Here is a tiny trained network, its code and every weight. The questions are about switching its units off for an input and a class, where a switched-off unit gives its printed mean instead of its output.

import numpy as np


def w(rows, s, z=0):
    codes = np.array(rows[::2]) - 128.0
    scale = np.full(codes.shape[1], s)
    scale[-1] = z or s
    return codes * scale


def norm(h):
    return h / np.sqrt((h * h).mean(-1, keepdims=True) + 1e-5)


def f(y):
    return np.maximum(y, 0)


def log_softmax(a):
    a = a - a.max(-1, keepdims=True)
    return a - np.log(np.exp(a).sum(-1, keepdims=True))


def net(x, mask):
    res = np.array(x, float).reshape(1, 5) / 4 @ E
    u = 0
    for l in range(3):
        y = f(norm(res) @ A[l][:, :-1].T + A[l][:, -1])
        res = res + np.where(mask[u : u + 10], y, B[l][:, -1]) @ B[l][:, :-1]
        u += 10
    return log_softmax(norm(res)[-1] @ U[:, :-1].T + U[:, -1])


A, B = {}, {}
E = w([
[140,160,141,89,201,133,82,219,185,115],'x0',
[173,66,123,151,117,116,58,143,131,252],'x1',
[33,246,112,118,91,131,34,122,82,167],'x2',
[59,104,182,124,54,2,176,170,181,155],'x3',
[193,183,25,144,36,98,120,139,194,92],'x4',
],0.007)
A[0] = w([
[145,126,91,140,22,69,115,109,162,105,118],'L0N1',
[143,91,74,132,199,198,102,117,133,83,125],'L0N2',
[134,143,163,120,212,89,107,242,122,108,49],'L0N3',
[167,120,181,49,132,134,22,204,238,61,53],'L0N4',
[20,70,253,61,238,135,162,129,66,171,56],'L0N5',
[55,46,173,138,177,177,173,75,120,174,54],'L0N6',
[100,228,185,153,180,138,240,120,168,45,43],'L0N7',
[62,71,201,112,48,10,169,214,141,130,3],'L0N8',
[235,28,190,101,143,115,168,129,210,104,12],'L0N9',
[188,44,163,82,177,86,199,60,184,75,22],'L0N10',
],0.0053,0.0067)
B[0] = w([
[173,175,195,154,173,107,153,164,92,121,212],'L0N1',
[107,172,180,125,199,99,204,93,203,168,224],'L0N2',
[118,145,90,155,164,69,50,155,98,68,164],'L0N3',
[118,153,123,154,198,49,64,181,120,85,180],'L0N4',
[194,188,241,201,122,100,112,127,127,98,254],'L0N5',
[199,147,187,172,99,81,117,174,59,76,184],'L0N6',
[87,84,170,23,93,152,69,134,224,75,188],'L0N7',
[104,142,110,85,215,65,236,85,190,213,204],'L0N8',
[61,145,53,184,106,207,140,250,92,135,188],'L0N9',
[36,156,91,236,83,253,162,205,129,150,184],'L0N10',
],0.006,0.0044)
A[1] = w([
[80,136,150,143,95,100,142,173,133,119,116],'L1N1',
[68,132,120,105,110,132,196,78,88,57,119],'L1N2',
[121,65,116,166,21,123,208,2,28,150,83],'L1N3',
[169,199,141,192,138,191,104,149,118,105,161],'L1N4',
[139,160,56,147,91,117,122,121,125,130,68],'L1N5',
[162,117,121,90,171,187,114,45,153,131,3],'L1N6',
[223,121,55,115,72,89,122,114,193,101,10],'L1N7',
[42,203,131,124,86,129,73,124,85,153,31],'L1N8',
[178,34,125,161,112,109,65,141,132,247,97],'L1N9',
[190,22,108,127,134,156,177,143,146,103,49],'L1N10',
],0.0082,0.0048)
B[1] = w([
[151,107,85,111,148,142,153,78,110,149,191],'L1N1',
[156,42,151,91,94,131,59,130,181,137,181],'L1N2',
[176,130,106,133,232,99,7,231,201,165,201],'L1N3',
[115,53,95,163,109,60,163,95,130,146,254],'L1N4',
[149,136,182,154,129,136,138,143,113,124,158],'L1N5',
[155,123,59,72,133,56,152,55,64,174,152],'L1N6',
[166,172,235,166,98,113,152,141,81,88,167],'L1N7',
[93,117,132,154,113,207,163,148,155,189,192],'L1N8',
[100,81,169,59,100,174,135,63,191,2,204],'L1N9',
[47,133,70,163,110,204,168,186,109,144,169],'L1N10',
],0.0093,0.0068)
A[2] = w([
[60,190,127,130,75,185,84,106,134,200,104],'L2N1',
[192,116,114,163,174,185,91,99,88,97,150],'L2N2',
[126,108,165,90,106,103,150,95,199,97,215],'L2N3',
[187,142,28,92,165,192,122,75,32,114,154],'L2N4',
[114,73,145,223,100,103,75,109,165,102,156],'L2N5',
[104,140,123,170,144,56,225,93,154,169,137],'L2N6',
[89,119,188,130,135,147,100,118,79,155,53],'L2N7',
[111,76,129,26,85,181,71,146,132,54,64],'L2N8',
[112,156,110,93,212,94,90,193,141,86,3],'L2N9',
[196,230,70,154,2,103,133,155,148,88,124],'L2N10',
],0.0089,0.0025)
B[2] = w([
[126,23,74,156,130,168,235,212,180,73,213],'L2N1',
[86,171,157,81,79,40,141,138,145,163,205],'L2N2',
[130,142,90,108,113,161,108,34,95,150,254],'L2N3',
[80,121,144,49,68,66,192,132,162,198,190],'L2N4',
[104,243,81,90,144,136,123,145,92,85,250],'L2N5',
[98,163,66,97,74,139,124,105,26,164,239],'L2N6',
[230,134,152,125,167,145,163,154,101,56,175],'L2N7',
[109,187,100,135,121,174,98,56,159,70,189],'L2N8',
[211,94,69,162,74,115,60,129,157,196,198],'L2N9',
[130,75,254,125,229,139,141,114,74,109,228],'L2N10',
],0.0082,0.0061)
U = w([
[75,67,78,173,123,204,220,223,155,116,153],'0',
[165,138,249,139,168,86,148,120,41,98,164],'1',
[74,109,79,37,107,22,185,80,139,220,140],'2',
[102,115,111,71,114,175,78,27,205,56,138],'3',
[164,126,67,142,167,72,29,204,193,154,149],'4',
[106,168,21,146,101,139,87,82,40,126,123],'5',
[113,125,122,197,50,131,80,106,112,139,2],'6',
],0.012,0.0067)

Each question gives the input, the list of numbers given to net, and the class t.
The units are the neurons (one row each of A and B). Each row of codes is followed by its name. A weight is (code - 128) times the scale printed after its matrix; where a second scale follows, it is the last column's (A, B and U).
mask holds one flag per neuron, layer by layer. A switched-off neuron (its flag False) gives its mean, the last column of its row in B, instead of its output. The means were averaged over made-up inputs and are rounded, as every weight is.
A unit's drop is (log p(t) with every unit on - log p(t) with that unit switched off) / (log p(t) with every unit on - log p(t) with every unit switched off).
The circuit of an input: a set's keep is (log p(t) with only the set's units on - log p(t) with every unit switched off) / (log p(t) with every unit on - log p(t) with every unit switched off). Starting from the 12 units with the biggest drops (on a tie, the unit counted first), units are removed one at a time, each time the one whose removal leaves the highest keep (on an exact tie, the one counted first), for as long as the keep stays at least 0.8.
circuit, biggest first: the units of the circuit, biggest drop first
most important unit: the unit with the biggest drop
k most important neurons: the k neurons with the biggest drops, biggest first
top k neurons in layer l: the k neurons of layer l with the biggest drops, biggest first
input [7,-4,-5,-2,5], class 4: 4 most important neurons	L0N4, L2N9, L1N9, L2N1
input [-3,7,8,-8,-1], class 0: 2 most important neurons	L2N1, L1N8
input [8,-5,5,-2,0], class 4: 3 most important neurons	L1N9, L2N9, L0N4
input [4,8,-8,6,-1], class 0: circuit, biggest first	L1N10
input [-7,-6,0,-3,-3], class 4: top 2 neurons in layer 1	L1N3, L1N9
input [4,1,8,8,-4], class 0: 2 most important neurons	L2N1, L1N8
input [-7,-7,7,3,-6], class 0: circuit, biggest first	L1N8, L2N1
input [1,-2,-1,8,8], class 1: 2 most important neurons	L2N10, L1N7
input [-8,-8,6,-2,3], class 3: top 2 neurons in layer 1	L1N2, L1N10
input [7,-8,1,4,-3], class 3: top 2 neurons in layer 2	L2N8, L2N3
input [0,-3,1,0,4], class 1: 2 most important neurons	L2N10, L1N9
input [7,7,-8,7,2], class 0: circuit, biggest first	L0N9, L1N10
input [-4,-8,6,3,4], class 3: circuit, biggest first	L1N2, L2N8
input [3,-8,-2,4,-6], class 3: most important unit	L0N7
input [5,0,-4,-8,7], class 2: circuit, biggest first	L2N4, L2N2
input [-2,4,-6,-1,7], class 1: 4 most important neurons	L1N7, L2N10, L2N1, L1N8
input [-1,5,-7,-8,4], class 2: 2 most important neurons	L1N6, L2N4
input [5,-8,4,-6,8], class 1: 2 most important neurons	L2N10, L1N9
input [1,8,1,-8,-3], class 2: top 2 neurons in layer 1	L1N6, L1N2
input [0,4,-3,3,5], class 1: circuit, biggest first	L1N7
input [-1,3,1,-4,5], class 1: 2 most important neurons	L1N7, L2N10
input [8,8,2,7,-7], class 3: top 2 neurons in layer 0	L0N1, L0N2
